A =
[[-0.10 -4.91 -1.18 -4.51 -0.66 -2.20 -6.06 -4.06 -1.75  1.74 -1.64]
 [ 0.62  5.80  6.11 -2.98 -0.75  1.66  2.83  0.10  1.32 -1.93 -3.46]
 [ 4.90 -0.93  1.45 -4.01 -4.51 -6.61  3.00 -2.82  6.41 -1.84 -5.18]
 [-5.56  4.34  5.53  0.72 -2.37  0.09 -4.07  3.04  1.58 -5.94 -6.51]
 [ 1.94 -3.11 -5.21  2.07  2.69  3.51  3.33  3.61  0.80 -4.59  0.64]
 [-5.51 -5.30  1.10 -3.50  0.39 -6.35  3.06 -4.83 -0.07 -6.18 -0.24]
 [-5.44 -0.12 -1.42  5.58 -4.89 -3.72 -0.67  1.82  3.02  3.69 -5.69]
 [ 4.85 -0.20 -0.80 -0.22  5.70  1.95  3.15  2.79  6.36  3.65  1.39]
 [-6.41 -3.66  6.26 -6.46 -1.05 -4.08  6.02 -2.60  2.48 -5.68  0.09]
 [-1.94 -3.27  6.00  6.04  6.03 -5.79 -3.80  2.64  6.20  0.40  5.69]
 [ 2.16 -2.53  3.43  5.67 -1.71 -0.89  6.54  5.21  1.17 -1.41 -1.30]
 [-1.43  1.31 -1.28 -3.93 -6.38  1.42  5.38  1.70  1.69  3.32  0.29]]
Give the entry in the bottom-right corner.
0.29
The third largest entry -> 6.36
Give the top-right entry.
-1.64
The second largest entry: 6.41
Give the entry directly below -6.18.
3.69
The smallest entry: -6.61
Give the entry directly below 5.70.
-1.05
The smallest entry in the first column is -6.41
The entry just right of -1.41 is -1.30
Give the top-left entry.
-0.10
The entry just right of the largest entry: 5.21
Give the entry just right of -5.68.
0.09
Give the entry directly below -3.50.
5.58
The bottom-left entry: -1.43
Give the third entry on the main diagonal.
1.45
Give the largest entry in the first column.
4.90
Give the smallest entry in the last column.
-6.51
The second entry, reading row by row -> -4.91
The third smallest entry -> -6.46
The entry directly above 5.58 -> -3.50
The top entry of the column that holds the largest entry -> -6.06
Give the entry directly above -5.30.
-3.11
Give the entry directly above the smallest entry.
1.66
Give the largest entry in the last column.
5.69
The entry directly above the largest entry -> -3.80
Give the entry directly below -0.20.
-3.66
The largest entry in the last row is 5.38
Give the entry just right of -3.50.
0.39
Give the entry directly below the smallest entry.
0.09
The entry just right of -4.07 is 3.04

[[-3.09  4.48 -4.46 -3.62 -2.02  0.90 -2.07 -4.34  7.11 -3.96 -4.68  0.56
  -4.57 -0.27  5.04]
 [ 1.18  3.36  1.60  1.90  6.19  2.41  0.53  2.07 -0.06  0.05  1.20 -0.50
   1.21  2.84  0.17]
 [ 1.21  3.55  1.65  1.96  6.47  2.53  0.53  2.14 -0.02  0.03  1.23 -0.52
   1.24  2.97  0.21]
 [ 1.16  3.37  1.58  1.87  6.16  2.41  0.51  2.04 -0.03  0.03  1.17 -0.49
   1.19  2.83  0.19]
 [ 1.16  3.38  1.58  1.88  6.18  2.41  0.51  2.05 -0.03  0.03  1.18 -0.49
   1.19  2.84  0.19]
 [-3.39  1.76 -4.91 -4.46 -5.82 -0.74 -1.97 -5.18  6.52 -3.54 -4.91  0.82
  -4.76 -2.11  4.46]
 [ 1.20  3.45  1.63  1.93  6.32  2.46  0.53  2.10 -0.04  0.04  1.21 -0.51
   1.23  2.90  0.19]
 [-0.46  6.11 -0.67  0.11  5.72  3.11 -0.66 -0.07  3.60 -2.07 -1.21 -0.27
  -1.17  2.98  2.80]
 [ 1.09  3.23  1.49  1.77  5.87  2.30  0.48  1.93 -0.01  0.02  1.10 -0.47
   1.11  2.70  0.20]
 [ 1.03  3.11  1.41  1.68  5.60  2.20  0.45  1.83  0.02  0.00  1.04 -0.45
   1.05  2.58  0.21]
 [-3.16  3.16 -4.57 -3.93 -3.68  0.14 -1.99 -4.63  6.68 -3.69 -4.68  0.66
  -4.56 -1.09  4.67]]
Give the entry just left of the centre entry.
-1.97
The entry just right of the largest entry is -3.96
The entry just left of the smallest entry: -4.46
Give the entry just right of the centre entry.
6.52
The entry just right of the smallest entry: -0.74
Give the entry just left of 5.87.
1.77
The entry at the centre -> -5.18
The largest entry -> 7.11
Give the entry just right of -3.09.
4.48
Give the entry just right of 1.04.
-0.45
Give the entry just right of 1.11.
2.70
The minimum: -5.82
